[[ -9  13  12  16 -16   5  -4   8 -28   2 -12  -4  -2]
 [  0  11 -21  -3   1   9 -20  13  20  -9   4   8  -8]]
|
[[  0  11 -21  -3   1   9 -20  13  20  -9   4   8  -8]
 [ -9  13  12  16 -16   5  -4   8 -28   2 -12  -4  -2]]

[[  5 -13   9  29 -14   6   4  12  -9  -2  20 -18]
 [ 13  14 -11 -15  -7  11 -13 -26   0   4   1  -4]
 [ 18 -22  11   4   3 -17   0 -25  -1   5   3   3]
 [  0  10 -11   3 -22  20   6   2  -7 -13   2  30]
 [  2 -12 -11  14 -11  26  17  -8 -11 -11   5  29]]
|
[[ 18 -22  11   4   3 -17   0 -25  -1   5   3   3]
 [  5 -13   9  29 -14   6   4  12  -9  -2  20 -18]
 [  2 -12 -11  14 -11  26  17  -8 -11 -11   5  29]
 [  0  10 -11   3 -22  20   6   2  -7 -13   2  30]
 [ 13  14 -11 -15  -7  11 -13 -26   0   4   1  -4]]

[[ 34 -31 -32]
 [-21  22  12]
 [ -7  -7 -20]
 [  7   9  -8]
 [ 15 -25 -16]
 [ -3   4   8]
 [ -2 -28  26]]
|
[[ 34 -31 -32]
 [ -2 -28  26]
 [ 15 -25 -16]
 [ -7  -7 -20]
 [ -3   4   8]
 [  7   9  -8]
 [-21  22  12]]

[[ -1  16   0]
 [ -1   5   5]
 [ -2   6   3]
 [ -1  17   0]
 [ -1  12   0]
 [  1  29 -16]
 [ -2  19   2]
 [  2 -21 -10]
 [  2   1 -17]
 [ -2 -31   4]
 [ -1  -3  -6]]
|
[[ -2 -31   4]
 [  2 -21 -10]
 [ -1  -3  -6]
 [  2   1 -17]
 [ -1   5   5]
 [ -2   6   3]
 [ -1  12   0]
 [ -1  16   0]
 [ -1  17   0]
 [ -2  19   2]
 [  1  29 -16]]

[[ 13   9  -3]
 [-12  12   5]
 [  4 -16  -5]
 [ 17  -6  15]
 [-18 -10  30]
 [-21 -18  -8]
 [ 12 -14   1]
 [  7  15 -22]
 [-13  23 -20]
 [ 17 -13 -13]
 [-28   4   6]]
|
[[-21 -18  -8]
 [  4 -16  -5]
 [ 12 -14   1]
 [ 17 -13 -13]
 [-18 -10  30]
 [ 17  -6  15]
 [-28   4   6]
 [ 13   9  -3]
 [-12  12   5]
 [  7  15 -22]
 [-13  23 -20]]

[[ -3   4   1  12   3   2   1]
 [  4  14  -1  35   3  -5   3]
 [  9 -25 -11 -34  -9  11  -8]
 [ -2   0  -4  -7  -1   4  -5]]
|
[[  9 -25 -11 -34  -9  11  -8]
 [ -2   0  -4  -7  -1   4  -5]
 [ -3   4   1  12   3   2   1]
 [  4  14  -1  35   3  -5   3]]
---
[[  7  -3   2   2  -2  -2  -4 -15  -8  -8  -3   0]
 [  9   0  13  -7  -9 -15  -5  -2   4  -1 -14  10]
 [  0  -5   0   0   4  30  23 -11  -5  -4  22   0]
 [-21   1   1  -4  -6  -3   1   1   5   1  -4   1]
 [-19   6  -8  -2   5  25  16   4   2  10  14   1]]
|
[[-21   1   1  -4  -6  -3   1   1   5   1  -4   1]
 [-19   6  -8  -2   5  25  16   4   2  10  14   1]
 [  0  -5   0   0   4  30  23 -11  -5  -4  22   0]
 [  7  -3   2   2  -2  -2  -4 -15  -8  -8  -3   0]
 [  9   0  13  -7  -9 -15  -5  -2   4  -1 -14  10]]

[[ 33   3   3  15   4 -26  21  -3 -10   7 -11  13 -28 -10 -11]
 [ 21  29  23 -13   8  18   6  -9  -2 -13  -1  -6  21 -26  -8]
 [  0  24  22 -10   3  21  -1  -2 -11   7  15 -24   5   6  14]]
|
[[  0  24  22 -10   3  21  -1  -2 -11   7  15 -24   5   6  14]
 [ 21  29  23 -13   8  18   6  -9  -2 -13  -1  -6  21 -26  -8]
 [ 33   3   3  15   4 -26  21  -3 -10   7 -11  13 -28 -10 -11]]

[[ 10  19   8  -5   3   0   2  30  -9   0]
 [  7   9  10 -11   2   4   2  26  -2   1]
 [  9  23   9 -11   0  -7  -1  21  -1   3]]
|
[[  7   9  10 -11   2   4   2  26  -2   1]
 [  9  23   9 -11   0  -7  -1  21  -1   3]
 [ 10  19   8  -5   3   0   2  30  -9   0]]

[[ 36 -23 -18  12  -6 -21]
 [ 22  19 -33  -2  19 -27]
 [ 16  -7   6   3   1  -5]
 [ 31 -10  27  -2   8 -29]
 [ 14  12  10  -5  23  -7]
 [-10 -10  -4 -12  -2   9]
 [ 17 -21  -9  12   0  -9]
 [  5  10   3  -8  25  -7]
 [ 25  -3  11  10   6 -24]
 [ -8  14   5  -8  22 -20]]
|
[[-10 -10  -4 -12  -2   9]
 [ -8  14   5  -8  22 -20]
 [  5  10   3  -8  25  -7]
 [ 14  12  10  -5  23  -7]
 [ 16  -7   6   3   1  -5]
 [ 17 -21  -9  12   0  -9]
 [ 22  19 -33  -2  19 -27]
 [ 25  -3  11  10   6 -24]
 [ 31 -10  27  -2   8 -29]
 [ 36 -23 -18  12  -6 -21]]

[[ -3  -2 -13  15 -24]
 [-19 -14  -1  21  -7]
 [-10 -31 -13  -4  10]
 [-17  -6  29  -4 -10]
 [  9  36   9  -4  -8]
 [ -7  -4  -8  12 -27]
 [  2  17 -11  31  -7]
 [ 24  -8   0 -16 -13]
 [-12  11  24  -2  16]]
|
[[-19 -14  -1  21  -7]
 [-17  -6  29  -4 -10]
 [-12  11  24  -2  16]
 [-10 -31 -13  -4  10]
 [ -7  -4  -8  12 -27]
 [ -3  -2 -13  15 -24]
 [  2  17 -11  31  -7]
 [  9  36   9  -4  -8]
 [ 24  -8   0 -16 -13]]

[[-15  16  17  19 -14]
 [ 34  24  32  24   1]
 [  9   5  36  21   6]
 [ -8  16  22  17  -9]
 [-31  17  -8   3 -19]]
|
[[-31  17  -8   3 -19]
 [-15  16  17  19 -14]
 [ -8  16  22  17  -9]
 [  9   5  36  21   6]
 [ 34  24  32  24   1]]

[[-35  -1  -1  -2  -3  -7 -20 -27   4   6  11   3  -8   3 -17]
 [ 12   1 -16  -1   1   2   0   4 -15 -18 -23  -2  14  -3  28]
 [  7  -2  -2   4  -4   0   9  -4  11   7  13   2  14 -25  21]]
|
[[-35  -1  -1  -2  -3  -7 -20 -27   4   6  11   3  -8   3 -17]
 [  7  -2  -2   4  -4   0   9  -4  11   7  13   2  14 -25  21]
 [ 12   1 -16  -1   1   2   0   4 -15 -18 -23  -2  14  -3  28]]
